Below are the code and all the weights of a small trained network. Each question names an input and a class and asks about switching units off, where a switched-off unit gives its printed mean instead of its output.

import numpy as np


def w(rows, s, z=0):
    codes = np.array(rows[::2]) - 128.0
    scale = np.full(codes.shape[1], s)
    scale[-1] = z or s
    return codes * scale


def norm(h):
    return h / np.sqrt((h * h).mean(-1, keepdims=True) + 1e-5)


def f(y):
    return y / 2 * (1 + np.tanh(0.7978845608 * (y + 0.044715 * y**3)))


def log_softmax(a):
    a = a - a.max(-1, keepdims=True)
    return a - np.log(np.exp(a).sum(-1, keepdims=True))


def net(x, mask):
    res = np.array(x, float).reshape(1, 3) / 4 @ E
    u = 0
    for l in range(2):
        y = f(norm(res) @ A[l][:, :-1].T + A[l][:, -1])
        res = res + np.where(mask[u : u + 15], y, B[l][:, -1]) @ B[l][:, :-1]
        u += 15
    return log_softmax(norm(res)[-1] @ U[:, :-1].T + U[:, -1])


A, B = {}, {}
E = w([
[114,164,68,79,85,61,124,176],'x0',
[151,198,208,133,154,113,75,173],'x1',
[160,164,140,87,216,131,252,122],'x2',
],0.0032)
A[0] = w([
[137,154,133,108,131,195,74,166,31],'0.n1',
[89,142,134,156,129,143,136,128,49],'0.n2',
[107,218,246,105,157,80,84,143,154],'0.n3',
[144,83,116,128,69,192,108,184,69],'0.n4',
[183,68,193,170,106,155,101,83,54],'0.n5',
[112,178,107,85,175,126,225,128,255],'0.n6',
[159,120,159,160,161,200,119,131,82],'0.n7',
[152,86,180,114,104,82,153,138,75],'0.n8',
[137,126,142,101,203,131,149,113,40],'0.n9',
[130,81,111,216,60,104,49,115,235],'0.n10',
[253,163,110,93,200,201,155,141,179],'0.n11',
[138,184,29,25,88,94,69,175,210],'0.n12',
[24,66,76,182,142,80,191,66,147],'0.n13',
[66,76,204,176,189,208,122,88,99],'0.n14',
[205,140,80,75,190,145,56,74,15],'0.n15',
],0.003,0.0013)
B[0] = w([
[174,125,145,96,126,152,161,118,119],'0.n1',
[112,124,149,111,113,101,135,132,108],'0.n2',
[161,79,93,94,60,203,179,169,226],'0.n3',
[158,164,109,80,163,126,96,92,131],'0.n4',
[99,149,121,146,189,136,144,117,150],'0.n5',
[129,125,62,130,137,156,4,118,224],'0.n6',
[61,129,123,103,133,99,134,161,141],'0.n7',
[138,162,124,165,101,118,125,100,113],'0.n8',
[114,182,57,185,111,77,72,120,124],'0.n9',
[169,131,162,26,218,156,161,68,252],'0.n10',
[116,137,103,210,108,167,55,111,189],'0.n11',
[39,149,220,161,178,202,167,93,226],'0.n12',
[227,183,164,134,51,230,107,254,184],'0.n13',
[46,151,103,176,103,126,150,205,185],'0.n14',
[114,130,130,161,57,79,150,137,100],'0.n15',
],0.0025,0.0022)
A[1] = w([
[107,71,133,122,81,103,76,76,95],'1.n1',
[210,180,211,158,125,58,106,169,36],'1.n2',
[101,119,117,149,102,50,142,174,143],'1.n3',
[109,110,179,134,146,169,164,92,87],'1.n4',
[135,143,164,44,140,173,187,111,123],'1.n5',
[85,191,124,74,81,2,161,146,72],'1.n6',
[129,143,152,145,181,104,107,194,99],'1.n7',
[137,81,156,157,95,142,76,130,132],'1.n8',
[89,185,124,117,138,34,117,144,12],'1.n9',
[119,100,157,136,42,95,73,135,186],'1.n10',
[151,73,70,146,67,114,196,54,34],'1.n11',
[208,158,91,148,190,73,192,84,48],'1.n12',
[123,164,71,183,76,146,58,156,251],'1.n13',
[158,168,115,124,177,163,195,153,74],'1.n14',
[115,129,47,55,84,68,145,136,254],'1.n15',
],0.005,0.00065)
B[1] = w([
[150,234,148,84,126,93,122,110,195],'1.n1',
[189,93,75,138,18,224,190,157,245],'1.n2',
[133,118,154,125,181,145,134,164,87],'1.n3',
[95,121,114,171,124,69,142,165,204],'1.n4',
[151,50,90,117,164,59,116,183,218],'1.n5',
[70,149,187,250,179,179,103,75,208],'1.n6',
[129,54,82,74,98,176,135,125,195],'1.n7',
[94,209,74,109,133,60,189,93,227],'1.n8',
[139,68,126,163,132,129,169,111,140],'1.n9',
[150,132,61,114,156,122,151,75,221],'1.n10',
[199,167,223,108,69,203,90,254,211],'1.n11',
[119,172,145,46,78,96,66,39,174],'1.n12',
[148,61,153,72,207,47,186,162,234],'1.n13',
[85,160,126,82,78,37,62,85,253],'1.n14',
[132,99,162,207,142,170,144,115,243],'1.n15',
],0.004,0.0016)
U = w([
[211,118,135,90,34,217,147,195,194],'0',
[129,189,118,40,127,76,87,12,176],'1',
[52,123,167,250,170,157,147,104,161],'2',
[130,42,109,79,183,38,146,200,105],'3',
[162,116,140,153,100,74,162,118,2],'4',
],0.011,0.0043)

Each question gives the input, the list of numbers given to net, and the class t.
The units are the neurons (one row each of A and B). Each row of codes is followed by its name. A weight is (code - 128) times the scale printed after its matrix; where a second scale follows, it is the last column's (A, B and U).
mask holds one flag per neuron, layer by layer. A switched-off neuron (its flag False) gives its mean, the last column of its row in B, instead of its output. The means were averaged over made-up inputs and are rounded, as every weight is.
A unit's drop is (log p(t) with every unit on - log p(t) with that unit switched off) / (log p(t) with every unit on - log p(t) with every unit switched off).
The circuit of an input: a set's keep is (log p(t) with only the set's units on - log p(t) with every unit switched off) / (log p(t) with every unit on - log p(t) with every unit switched off). Starting from the 12 units with the biggest drops (on a tie, the unit counted first), units are removed one at a time, each time the one whose removal leaves the highest keep (on an exact tie, the one counted first), for as long as the keep stays at least 0.8.
circuit, biggest first: the units of the circuit, biggest drop first
unit that matters most: the unit with the biggest drop
top k neurons: the k neurons with the biggest drops, biggest first
k most important neurons of layer l: the k neurons of layer l with the biggest drops, biggest first
input [-6,-4,7], class 1: circuit, biggest first	[1.n12, 1.n14]
input [-1,-1,-3], class 3: circuit, biggest first	[0.n10, 1.n5, 0.n6]
input [8,3,-2], class 2: circuit, biggest first	[1.n6]
input [1,2,3], class 3: top 2 neurons	[0.n6, 1.n13]
input [-6,-3,6], class 1: circuit, biggest first	[1.n12, 1.n14]
input [3,1,-2], class 3: top 3 neurons	[0.n12, 1.n5, 0.n10]
input [0,8,8], class 0: top 2 neurons	[1.n2, 0.n10]
input [-1,3,1], class 3: top 2 neurons	[1.n13, 0.n3]
input [6,4,-3], class 2: top 2 neurons	[1.n6, 0.n13]
input [-3,0,4], class 1: top 2 neurons	[0.n12, 1.n12]
input [-1,-3,-1], class 3: top 4 neurons	[0.n13, 1.n5, 1.n2, 0.n3]
input [-5,-6,4], class 0: top 2 neurons	[1.n11, 0.n12]
input [-3,6,5], class 0: top 2 neurons	[1.n2, 0.n10]
input [0,3,-1], class 3: top 3 neurons	[0.n3, 1.n5, 0.n13]
input [-4,-6,3], class 0: circuit, biggest first	[1.n11]
input [8,8,4], class 0: 2 most important neurons of layer 1	[1.n2, 1.n7]
input [6,-7,-2], class 0: 2 most important neurons of layer 0	[0.n13, 0.n14]
input [-6,1,8], class 1: circuit, biggest first	[1.n12, 1.n14]
input [4,0,-4], class 1: 3 most important neurons of layer 0	[0.n12, 0.n14, 0.n7]
input [1,-6,2], class 0: unit that matters most	1.n11
input [0,-7,6], class 0: top 2 neurons	[1.n11, 0.n10]
input [0,-1,-4], class 1: 2 most important neurons of layer 1	[1.n1, 1.n13]
